Each row is followed by its group and then its class within the group.
[-30.4  13.5  23.9 -17.6   8.0  -7.3  42.1 -37.6  22.3  -3.0   0.6  -4.8
  61.6  19.7  17.1   1.6]	D > (25)
[ -8.5  -4.9  -1.0 -19.9  13.9  -2.8  12.1 -31.3  39.3   9.1   9.3 -18.7
  49.3  13.0   8.5   9.9]	R > (26)
[-10.1   3.5  -0.7  -9.1  12.0  -7.9  -3.0 -24.4   0.5   8.0  13.5  -7.1
  33.2   7.4  -6.7   2.5]	R > (29)
[-10.2  11.9  -0.4  -5.7  -0.5  -7.5  -6.3 -12.6  -0.4  16.8   3.8   6.0
  39.3  20.9   3.0  -1.3]	D > (32)
[  7.2  13.3   9.4 -16.2  23.2  -1.7  -4.0 -19.1   2.1  11.4   2.1 -12.9
  47.4  12.4   3.3   4.8]	D > (36)
[ -6.7   9.0 -11.5   1.8   7.0  -3.4  -5.0 -21.7   1.3   9.0  15.7  -5.9
  21.0  18.6  -3.0  -3.2]	R > (29)
[  4.0  -0.5   7.0  -8.3   8.9  -3.8   1.7 -24.7  14.9   5.2  -3.8 -10.2
  42.9  10.9   3.7   0.0]	D > (25)
[ -7.4   8.9   6.5  -7.8  33.6   0.3   7.2 -26.3  23.9   0.8   5.0 -11.5
  30.2   9.2  11.7   5.2]	R > (29)
[  4.2   6.1   7.6 -12.1  26.6  -1.9   3.9 -18.9   5.9   9.4  -4.0 -13.0
  39.4   6.1   4.3   4.2]	D > (25)
[-15.2  12.5  -1.7 -12.7  21.3 -12.0  -1.4 -30.1   9.8  14.1   9.7  -7.4
  53.2  15.6   2.3  -0.3]	R > (29)
[ -8.5   0.6  -0.8  -3.1 -12.2 -13.0   7.1 -19.2  15.1   6.9  11.3  -3.1
  27.0   5.7   9.1 -11.2]	R > (26)
[  5.8  12.7   0.9  -5.2   2.0  -3.1  -0.3 -44.7   0.5   7.0  -3.1 -13.1
  20.8   9.2   9.4   3.2]	D > (36)
[-10.3   8.2  -9.8  -7.9  -1.1  -6.5 -10.6 -30.3  10.5  19.2  13.5 -14.4
  42.5  14.8  -0.4   3.5]	R > (26)
[ -1.0  -8.2 -17.3  -8.8   8.2  -3.2 -17.4 -29.6   0.0  13.2  11.9  -8.1
  22.4  16.8   0.2  -2.7]	R > (34)
[-20.7   9.2  -2.9   3.9 -24.8  -4.7  -5.1 -25.7   5.1  14.2  25.3   2.8
  39.8  17.8   4.2  -0.5]	R > (26)
[-15.8   9.7 -11.6   4.1 -19.5  -9.2  -5.7 -17.6   1.8  25.4  15.6   0.4
  34.4  16.9  -4.0  -8.9]	R > (26)
[ -5.2   2.1  -3.5  -4.9   8.4  -5.6   0.3 -11.2  12.2 -30.8  29.2 -17.1
  26.2   6.7  -1.3   6.2]	R > (26)
[ -5.8   4.3  -6.3  -2.7  11.0  -0.4 -12.9 -20.2  11.8  17.5  16.5  -8.0
  15.2   3.0   7.9  -3.3]	R > (26)
[ -0.6   6.3   2.6  -7.1  19.5   5.3  -6.3 -17.6   2.3   6.0   0.5 -13.8
  25.6  11.0  -2.2   3.2]	D > (32)
[ -5.3   4.5  13.8  -6.9  11.7  -3.9  -2.9 -24.0   0.8   1.9  14.4   0.4
  46.8  17.9   2.7   2.1]	D > (32)
[-10.0   3.0  -0.7 -10.2   6.4   2.4  10.9 -22.4  15.6   5.6  10.2  -9.9
  50.8  16.6   6.2   3.2]	R > (34)
[ -1.1  -1.3  -2.7  -2.3  20.2  -3.0  11.8 -16.2  18.9  61.6   7.8 -14.6
  21.1   9.1   4.2  -4.5]	R > (34)
[-14.3  11.4   2.6 -11.1   3.1   1.7   3.5 -29.4   8.0   9.7  -0.8   0.6
  49.9  10.2   4.2   1.7]	D > (32)
[-25.5   5.7  -1.4  -7.0  -3.3 -16.7  -1.3 -21.3  12.0  -0.2  23.4  -9.4
  28.8  11.3  -6.5   9.9]	R > (26)
[ -3.6  19.5 -14.0  13.9 -24.5  -1.5 -18.2 -16.1 -37.6  25.3  13.9  16.6
  24.4   7.8  -0.2 -11.6]	D > (36)
[  3.7  10.8   6.4  -8.7  29.5  -3.1   1.5 -30.6  17.3  -4.8  -3.8 -18.1
  39.5   8.8   4.6   5.7]	D > (25)
[ -0.5   7.2  12.0 -16.7  18.4  -4.9   9.7 -13.1  25.0   2.0  -6.8 -35.8
  36.6   9.0   8.3   5.7]	D > (32)
[ -7.1   6.5   0.5  -6.2   3.2  -5.3  -6.4 -18.3  -2.1  10.2   9.9  -1.9
  41.2  22.9  -2.4  -1.3]	D > (32)
[ -4.0   9.3   5.6 -15.6  18.2   8.3   3.2 -18.9  -2.1   6.3  -1.4  -3.9
  49.7   9.1   4.1   4.6]	D > (36)
[-10.9   5.3   4.9  -4.7  -0.8  -2.9  12.3 -21.3   8.0   3.7   1.8   2.4
  59.2  19.2   0.2  -3.0]	D > (25)
[-13.4   4.3  -6.9   0.4  -2.6  -1.5  -5.9 -10.4  -5.8   0.1  11.8  -0.2
  30.6  22.6  -1.1  -7.1]	R > (29)
[ -1.4   7.1  -6.6   1.3   9.3   0.3 -13.2 -21.2   7.1  17.6  12.9  -4.0
  10.8  11.3  -2.6   0.8]	R > (26)
[ -5.6  17.0   2.1  -4.4   4.5  -5.0 -12.0 -18.8  -2.4  10.4   4.4  -4.9
  40.6  17.8   3.8 -22.8]	D > (36)
[  0.7   6.1   3.2  -3.4  12.5  -4.8  -4.0 -13.9 -11.0   6.9  -0.5  -2.9
  32.1   7.1   2.0   1.7]	D > (36)
[-10.4   8.6   6.7  -1.4   1.8  -6.3   6.1  -7.6  11.3   6.4   8.6  -0.6
  30.5  17.9  -7.6   1.0]	R > (29)
[ -4.8  11.7   2.0 -10.5   8.7  -3.2  -4.1 -18.3  -3.3  12.0   3.5   0.8
  45.1  12.3  -0.7   0.9]	D > (32)
[ -5.4  13.6  -1.5 -14.4  23.0  -8.1  -6.5 -29.9   5.8  13.9   1.4 -24.0
  50.6  11.3  13.1   1.0]	D > (25)
[-16.1  10.3   9.8   4.1 -13.4  -9.6   9.5  -9.0  -7.1   3.7   6.5  -3.0
  57.9  20.3   1.5   3.4]	D > (36)
[ -8.9   3.1   4.1  -6.4  19.4   0.9   3.5 -24.6   7.1   6.6  14.0  -5.7
  33.3  12.5  -0.1   1.2]	R > (29)
[ -8.7   0.2  -9.4   1.1   0.2  -5.4  -6.8 -17.2   3.1  15.0  14.2  -4.3
  26.2  10.2   1.9   0.0]	R > (34)
[ -2.6  11.6   7.9  -8.3  11.6  -5.7   6.9 -16.3   1.8   7.3  -9.7  -4.2
  42.0  13.0   4.2   2.3]	D > (36)
[ -3.7   6.8  -1.2  -3.7  20.5  -1.6   6.2 -23.7  11.6  10.3   7.6 -11.3
  29.0   9.4  -1.9   1.1]	R > (29)
[ -2.6  18.8   1.9   2.7  13.7  -7.0  -0.8 -20.1   5.5   6.6   0.7 -31.8
  41.4  12.1   0.9  -0.2]	D > (32)
[ -4.4   0.4  -4.4  -9.2   0.5  -3.6 -11.6 -17.7  16.4  16.0  12.6  -9.0
  14.1   7.2   7.8   1.0]	R > (26)
[-11.9   5.4  -4.0  -8.4  10.0  -8.5   7.1 -20.6  12.0  20.9  13.0  -5.4
  36.2   9.6   1.3  -1.7]	R > (26)
[ -2.3   8.5   0.6  -5.5  -5.9   0.2  -1.4 -16.1  -0.5  12.1  -1.1   4.0
  42.5  20.5   1.7  -2.2]	D > (32)
[ -5.8   6.2  -7.1 -17.7  38.9  -9.8   4.7 -34.1  11.2   6.7   6.1 -14.4
  45.3  14.2   5.0   7.5]	R > (34)
[-9.8  8.6  9.6  0.5  5.8 -0.7 -1.0 -1.2  0.8  3.8 -2.2 -4.1 28.3 -7.5
  1.1 18.7]	D > (36)
[ -4.0  -2.3   5.2 -19.7  48.2  -1.3   8.2 -16.9  48.0   3.3  -3.9 -15.3
  22.5   9.1   6.0   5.3]	R > (29)
[  8.9   3.0  -0.4 -15.8  36.4  -4.2  -6.0 -12.2  30.6   2.2  -4.0 -22.9
  13.6   3.3   4.4   7.6]	R > (34)

Each row is followed by its group and then its class within the group.
[-1.6  2.5 -5.5  5.3  1.6 -1.8 -0.1 -1.4 -0.6 -3.5 -2.2 -8.0 -8.5  9.6
  1.6 -4.6]	z958 > z717
[ -0.9  -0.7  -2.2   1.2 -10.3  -1.1   2.3  -6.2  -1.1  -0.8 -11.4   9.5
  -4.2  -8.9   4.4  -4.6]	z562 > z450
[ -1.7  -8.9  -4.4   2.5 -18.3   4.7  -2.5   3.6   3.5  -0.9  -1.5  -5.9
   8.5  -0.3   1.2  -1.3]	z958 > z96
[-7.2 -6.8 -2.6 -4.7 -4.0  0.5 -0.1 -5.5 -4.5 -2.8  2.3  9.4  4.6 -2.8
  5.0 -0.6]	Z95 > Z819
[ -6.6  -8.3  -7.6   1.0 -16.8   2.3   2.1   0.6  -2.8  -5.2  -1.4  -0.9
   0.4  10.8  -1.2  -0.5]	z958 > z96
[ -3.7  -1.5  -6.2   4.5 -13.4   3.7  -3.6   3.5  -0.4  -0.7  -8.7  -2.7
   6.4   4.8   6.6 -10.4]	z958 > z96
[-2.4 -7.5  2.4 -3.6  1.0  4.3 -2.1 -3.7 -4.9  0.9  0.2  7.1 13.0  2.2
  3.2 -6.0]	Z95 > Z819
[ -1.7   4.6  -3.5   8.9  -2.0   0.2  -0.1 -12.5  -1.0  -4.3 -12.0  12.5
  -2.1  -5.2   3.1  -7.0]	z562 > z450
[ -2.1  -1.1  -1.9  -1.4 -10.3   4.1  -3.9   0.4  -0.3  -4.6  -3.1  -1.8
   0.7   3.6  -0.7  -4.0]	z958 > z96
[ -2.8  -2.7  -7.8  -6.0 -10.8   0.0   1.8  -6.9   0.9  -2.4  -9.3  12.0
   7.1  -3.2  -1.4  -3.1]	z562 > z450
[ -4.2  -6.8  -3.5   1.8 -18.2   5.2  -2.4   0.6  -0.3  -2.6   1.9  -2.5
   4.9   1.9   5.4  -3.1]	z958 > z96
[ -0.1   5.1  -3.6   1.1  -2.7  -2.1   3.1 -10.3  -6.2  -3.5  -2.7   6.5
  -3.3  -5.4   0.3  -5.0]	z562 > Z39
[-2.8 -4.0 -3.2  2.8 -9.1  4.6 -0.9  2.9 -1.8 -2.7 -4.0 -1.2  6.4  8.6
  0.9 -4.3]	z958 > z96
[ -3.6  -7.4   0.0   3.6 -16.7   2.1   1.0   0.5  -1.6  -0.5   0.4   0.3
   1.0   2.5   1.3  -6.4]	z958 > z717
[ -4.5   0.5  -6.1   4.9  -9.3   0.0  -1.9   0.3   2.4  -3.3  -3.8  -8.4
   1.1   3.4   1.5 -13.0]	z958 > z717
[ -7.8  -7.9   3.5  -7.9   0.1   3.4   4.1  -6.7  -1.8  -3.0   9.0  10.1
   7.7   0.2   3.8 -13.4]	Z95 > Z957
[-0.2  4.8 -7.0  5.2 -9.6  0.1  3.5 -9.8  2.1 -2.0 -9.0  8.2 -4.5 -0.7
  2.2 -3.1]	z562 > Z39
[ -6.6  -5.4  -4.1   7.2  -9.5   0.2   0.0   1.7  -1.3  -2.2  -5.4  -4.9
   2.9   2.5   5.4 -10.4]	z958 > z717
[-8.7  0.1  0.3 -5.8 -0.5 -1.8 -4.1 -2.6 -3.5 -1.5  2.6  2.7  6.7  0.2
  3.6 -9.9]	Z95 > Z819
[ -0.1  -3.8   2.6   1.4 -13.5   2.7   5.0   2.2   1.9   1.0  -2.2  -6.1
   2.6  -0.7   4.5  -4.4]	z958 > z717
[-5.3 -4.6  3.2 -3.0 -3.4  5.5  2.6 -3.7 -2.3 -1.0  1.9  4.9 12.6  6.9
  2.9 -7.0]	Z95 > Z957
[ -3.8 -14.8  -0.9   1.5 -21.3   1.6   0.6   4.6  -2.1  -2.8   0.8  -4.8
   0.8  -3.6   5.1  -3.0]	z958 > z717
[-4.3 -1.9  2.8 -5.9  2.2  3.8  2.5 -5.5 -1.5 -2.4  6.1  7.0  2.9  3.6
  1.2 -6.2]	Z95 > Z957

Each row is followed by its group and then its class within the group.
[ 3.4 -2.1 -6.5  7.6  2.7  3.5  4.3 -5.6  2.8 12.2 -8.4  3.6  1.1 -1.9
  4.3  1.7]	Z286 > Z668
[ -9.1 -14.7  -4.1   3.4   7.1   8.7   2.3  -6.3  17.4   7.9   2.7  12.7
   2.7 -12.8  -5.6   7.4]	z435 > z509
[  2.6  -6.7 -12.2   3.1  -4.1   7.9  -5.4  -1.2  -4.4   4.6 -12.9  -0.3
   2.5 -10.7  12.6  -1.4]	Z286 > Z668
[ -5.2  -7.6   3.8   1.4   3.6   7.8  -1.4  -7.9  -5.1  -0.6 -15.8  -1.7
   3.7  -6.8   3.4   3.1]	z592 > z764
[ -1.2   4.2  -9.0  -8.6   8.6   2.6   1.1 -10.4   4.2  -1.7  -8.5   1.1
  -0.2   0.9  -3.0   2.9]	z361 > Z396
[ -4.8  -6.1  16.8  -1.7   6.7  -0.4 -10.5  -3.2   0.9  -0.6 -20.6   6.1
  -3.0 -13.3  11.3  -5.3]	z592 > z764
[ -9.1 -11.1  -0.8  -3.4   6.7  11.7  -2.0 -16.9   2.1  13.1 -11.6   8.1
   2.3 -15.0   4.4  -5.4]	z435 > z791
[ -4.6  -1.4   5.9  -4.5   8.1   7.6   0.2  -7.2  -2.7   3.3 -19.0   2.7
   0.4 -11.0   0.1  -1.1]	z592 > Z919
[ -2.8  -1.7  12.2 -12.7   2.1  -1.3  -4.1  -6.4  -1.8   3.3  -6.9   7.7
   0.3  -8.1   4.7   9.3]	z592 > Z919
[ -5.4  -1.0  14.9  -4.8 -11.1   5.9 -10.0  -6.8   3.4   9.1 -11.4   2.2
  -7.7  -7.2  11.3 -10.9]	z592 > Z919
[ -1.4 -14.4   4.9   3.2   2.7   1.9  -6.8   1.9  -1.3   7.1 -11.9   2.1
   6.5 -11.9   5.8  -2.6]	Z286 > Z668
[ -3.5 -14.2   7.5   7.0  11.7   1.4   3.3 -10.2  -1.6   7.9   5.9  16.2
 -11.4  -4.8  -0.8 -10.6]	z435 > z509
[-1.3 -4.5 -3.1  5.1  0.9  6.6 -0.3 -4.4 -1.6 12.8 -1.7  5.0 -2.1 -4.6
 -2.2 -1.3]	z435 > z791
[ -9.0  -0.6   1.7  -3.0  10.1   8.7  -3.6 -24.5  -0.3   9.5 -30.7   5.7
  -2.6 -20.6   2.7   2.6]	z592 > z764
[ -7.1  -6.7  -6.3   5.0  -0.5   2.1   0.4 -11.1  -0.8   5.7  -1.8   3.2
  -0.1  -2.9  -9.9  -0.8]	z435 > z509
[-0.2 -0.5  0.0  3.5  3.5  8.2 -2.1 -1.7 -0.8 10.1 -9.7 -0.2  5.6 -6.9
  6.9 -2.6]	Z286 > Z668
[ -4.5 -18.5  28.8   2.2   4.9   6.7 -12.5   3.0  -4.3  16.8  -1.2  19.6
  -3.9 -23.9  21.4   1.4]	Z286 > z503
[ -5.7  -3.4   3.9  -0.4  14.8  15.7  -3.7 -11.3   1.4   4.9 -19.8   4.5
   3.3  -8.1   6.2   6.4]	z592 > Z919
[  3.4   0.1  -2.9   5.0   3.8  10.1  -1.5 -11.6  -1.6  15.2 -13.4  -2.7
   0.4  -4.7  -4.4  -3.4]	Z286 > Z668
[ -1.0  -1.5   4.6  -7.6   3.5   3.5  -6.0  -5.2  -7.9   4.9  -8.3   4.3
 -12.1 -10.1   1.0   2.1]	z592 > Z919
[  4.3  -3.9   9.6   3.7   5.0   4.9  -5.2  -3.6   0.4  -0.5 -15.0   5.7
  -8.1  -6.1   8.3   1.0]	z592 > z764
[ -4.8   4.7 -10.5   2.0   4.1   4.3  -0.3  -6.2   3.5   2.6  -8.0  -2.5
   4.6 -15.5   2.3  -6.8]	z361 > Z396
[-15.4  -2.0  -5.3  -4.0   7.3   5.9  -6.8  -5.7   5.0   8.8  -5.7  -0.2
  14.3  -6.5   7.5   1.7]	z361 > Z396
[-10.1  -0.3   2.4  -5.7   6.5   4.4  -0.7  -8.5   0.3   7.2   0.3   0.7
  -1.9  -4.9   5.2  -1.3]	z361 > Z396
[-17.7  -9.7  -9.3   2.1  -6.8  10.6  11.9 -18.0  15.0   8.0 -13.5   4.4
   4.7  -5.9  -9.5   2.1]	z435 > z791
[ 1.0 -0.7 10.5 -4.4 -4.6  2.6 -8.9  3.6 -3.0 -4.1 -8.6 29.8 -5.0  2.7
  2.9 -1.7]	z592 > Z919
[-15.1   2.5  -2.6  -5.7   6.1   1.9   2.6  -8.6   1.0  10.9  -7.2  -2.0
   5.3 -10.8   6.2  -0.8]	z361 > Z396
[  2.7  -1.6  13.2   0.7  10.4   8.0  -4.3  12.0  -4.2  10.8   0.5   8.5
  -1.5 -10.1   6.0  -1.4]	Z286 > z503
[-23.5   7.2  17.8 -13.1  10.1   6.3  -0.2  -1.6  -5.1   7.7  -3.6  11.2
  -8.3 -16.7   8.5  -1.8]	z361 > z360
[  6.4  -7.9   9.7  13.7   1.4   0.8  -1.8  -0.2  -1.6  -2.7  -3.5   3.0
 -10.9  -3.8  -0.6  -2.0]	z435 > z509
[ -8.8  -8.2 -13.7 -17.0  -1.8  21.8   3.8 -15.7  -2.1   9.3  -1.9  -8.6
   1.7 -10.7  -4.3   2.5]	z435 > z791
[  0.2  -3.5  14.9  -9.5   4.5   6.4  -5.6  -7.7  -1.4   4.0 -16.3   4.8
  -3.2 -13.2   3.3  -2.2]	z592 > z764
